Below is a small trained network, with its code and all its weights. Each question gives an input and a class and asks what happens when units are switched off, that is, made to give their printed mean instead of their output.

import numpy as np


def w(rows, s, z=0):
    codes = np.array(rows[::2]) - 128.0
    scale = np.full(codes.shape[1], s)
    scale[-1] = z or s
    return codes * scale


def f(y):
    return np.maximum(y, 0)


def log_softmax(a):
    a = a - a.max(-1, keepdims=True)
    return a - np.log(np.exp(a).sum(-1, keepdims=True))


def net(x, mask):
    res = np.array(x, float).reshape(1, 8) / 4 @ E
    y = f(res @ A[0][:, :-1].T + A[0][:, -1])
    res = res + np.where(mask, y, B[0][:, -1]) @ B[0][:, :-1]
    return log_softmax(res[-1] @ U[:, :-1].T + U[:, -1])


A, B = {}, {}
E = w([
[128,129,129,128,128],'x0',
[194,172,18,134,101],'x1',
[111,162,148,74,3],'x2',
[60,52,81,181,83],'x3',
[128,128,129,129,128],'x4',
[127,128,127,128,128],'x5',
[45,150,76,40,181],'x6',
[128,127,127,130,126],'x7',
],0.0077)
A[0] = w([
[185,114,157,167,98,89],'n1',
[170,166,166,73,153,63],'n2',
[165,177,154,98,140,56],'n3',
[60,79,74,179,78,21],'n4',
[156,109,115,188,220,3],'n5',
[120,158,158,77,10,10],'n6',
[171,128,159,171,102,75],'n7',
[100,133,100,76,140,66],'n8',
[101,144,102,107,154,96],'n9',
[169,121,153,162,103,81],'n10',
[169,141,64,114,102,69],'n11',
[119,142,133,132,109,65],'n12',
[180,168,154,97,154,83],'n13',
[72,104,252,114,137,55],'n14',
[82,147,92,61,148,66],'n15',
[182,166,40,126,108,100],'n16',
],0.019,0.003)
B[0] = w([
[66,184,167,105,93,213],'n1',
[117,53,127,132,66,201],'n2',
[146,70,125,126,77,190],'n3',
[144,25,136,130,44,226],'n4',
[178,113,117,32,210,230],'n5',
[176,109,118,30,235,247],'n6',
[77,184,151,106,87,202],'n7',
[82,166,167,116,116,182],'n8',
[106,174,158,109,108,173],'n9',
[67,165,152,112,107,193],'n10',
[146,146,97,202,147,212],'n11',
[136,129,138,115,146,141],'n12',
[132,50,126,134,84,202],'n13',
[155,176,77,254,156,245],'n14',
[77,198,165,97,89,208],'n15',
[144,163,101,238,171,254],'n16',
],0.029,0.011)
U = w([
[139,171,68,222,129,117],'0',
[27,203,178,74,52,79],'1',
[167,108,105,24,186,253],'2',
[130,13,117,124,1,59],'3',
],0.0064,0.0024)

Each question gives the input, the list of numbers given to net, and the class t.
The units are the neurons (one row each of A and B). Each row of codes is followed by its name. A weight is (code - 128) times the scale printed after its matrix; where a second scale follows, it is the last column's (A, B and U).
mask holds one flag per neuron, in row order. A switched-off neuron (its flag False) gives its mean, the last column of its row in B, instead of its output. The means were averaged over made-up inputs and are rounded, as every weight is.
A unit's drop is (log p(t) with every unit on - log p(t) with that unit switched off) / (log p(t) with every unit on - log p(t) with every unit switched off).
The circuit of an input: a set's keep is (log p(t) with only the set's units on - log p(t) with every unit switched off) / (log p(t) with every unit on - log p(t) with every unit switched off). Starting from the 12 units with the biggest drops (on a tie, the unit counted first), units are removed one at a time, each time the one whose removal leaves the highest keep (on an exact tie, the one counted first), for as long as the keep stays at least 0.8.
units of the circuit, in order: the units of the circuit, biggest drop first
most important unit: the unit with the biggest drop
top k neurons: the k neurons with the biggest drops, biggest first
drop when u is switched off: that unit's drop, to one decimal
input [-1,-4,-6,2,0,4,8,3], class 1: top 2 neurons : (n15, n6)
input [2,-6,-6,-8,-1,4,-1,5], class 3: most important unit : n2
input [1,5,-4,6,4,-3,-3,-2], class 3: top 3 neurons : (n4, n14, n6)
input [3,-6,-8,1,2,3,1,6], class 2: top 3 neurons : (n5, n16, n11)
input [-2,7,2,-8,-6,8,0,7], class 3: top 2 neurons : (n2, n13)
input [6,-6,0,-7,-1,-5,2,-8], class 3: top 4 neurons : (n2, n16, n13, n3)
input [1,2,8,-8,0,7,7,3], class 2: top 4 neurons : (n6, n4, n1, n7)
input [0,-5,-7,-6,1,-8,-7,0], class 1: top 4 neurons : (n6, n1, n7, n10)
input [8,2,-8,-7,-8,3,0,-6], class 2: top 2 neurons : (n5, n4)
input [-6,-7,6,-1,-3,-1,0,-3], class 0: top 2 neurons : (n14, n5)
input [7,1,-5,7,-7,0,-3,-8], class 3: top 2 neurons : (n4, n6)
input [-6,1,-4,-4,-8,-1,3,7], class 2: top 3 neurons : (n4, n5, n1)
input [8,-6,7,-1,4,7,2,7], class 2: top 2 neurons : (n6, n16)
input [3,-1,-6,-3,0,-1,-7,-8], class 1: units of the circuit, in order : (n1)
input [-7,6,0,1,-1,2,-8,5], class 1: top 3 neurons : (n1, n14, n7)
input [-1,6,3,-3,6,2,-7,1], class 1: top 4 neurons : (n1, n14, n7, n10)
input [8,1,-8,0,-7,-4,1,8], class 2: drop when n16 is switched off : 0.0
input [7,6,-4,8,-1,6,-8,-2], class 1: drop when n3 is switched off : 0.2
input [-3,-5,-8,7,-3,-4,3,6], class 2: drop when n13 is switched off : 0.1
input [-6,7,-5,-8,-2,-8,-7,-7], class 3: most important unit : n13
input [6,-2,6,5,-4,6,3,-7], class 2: drop when n6 is switched off : 2.0
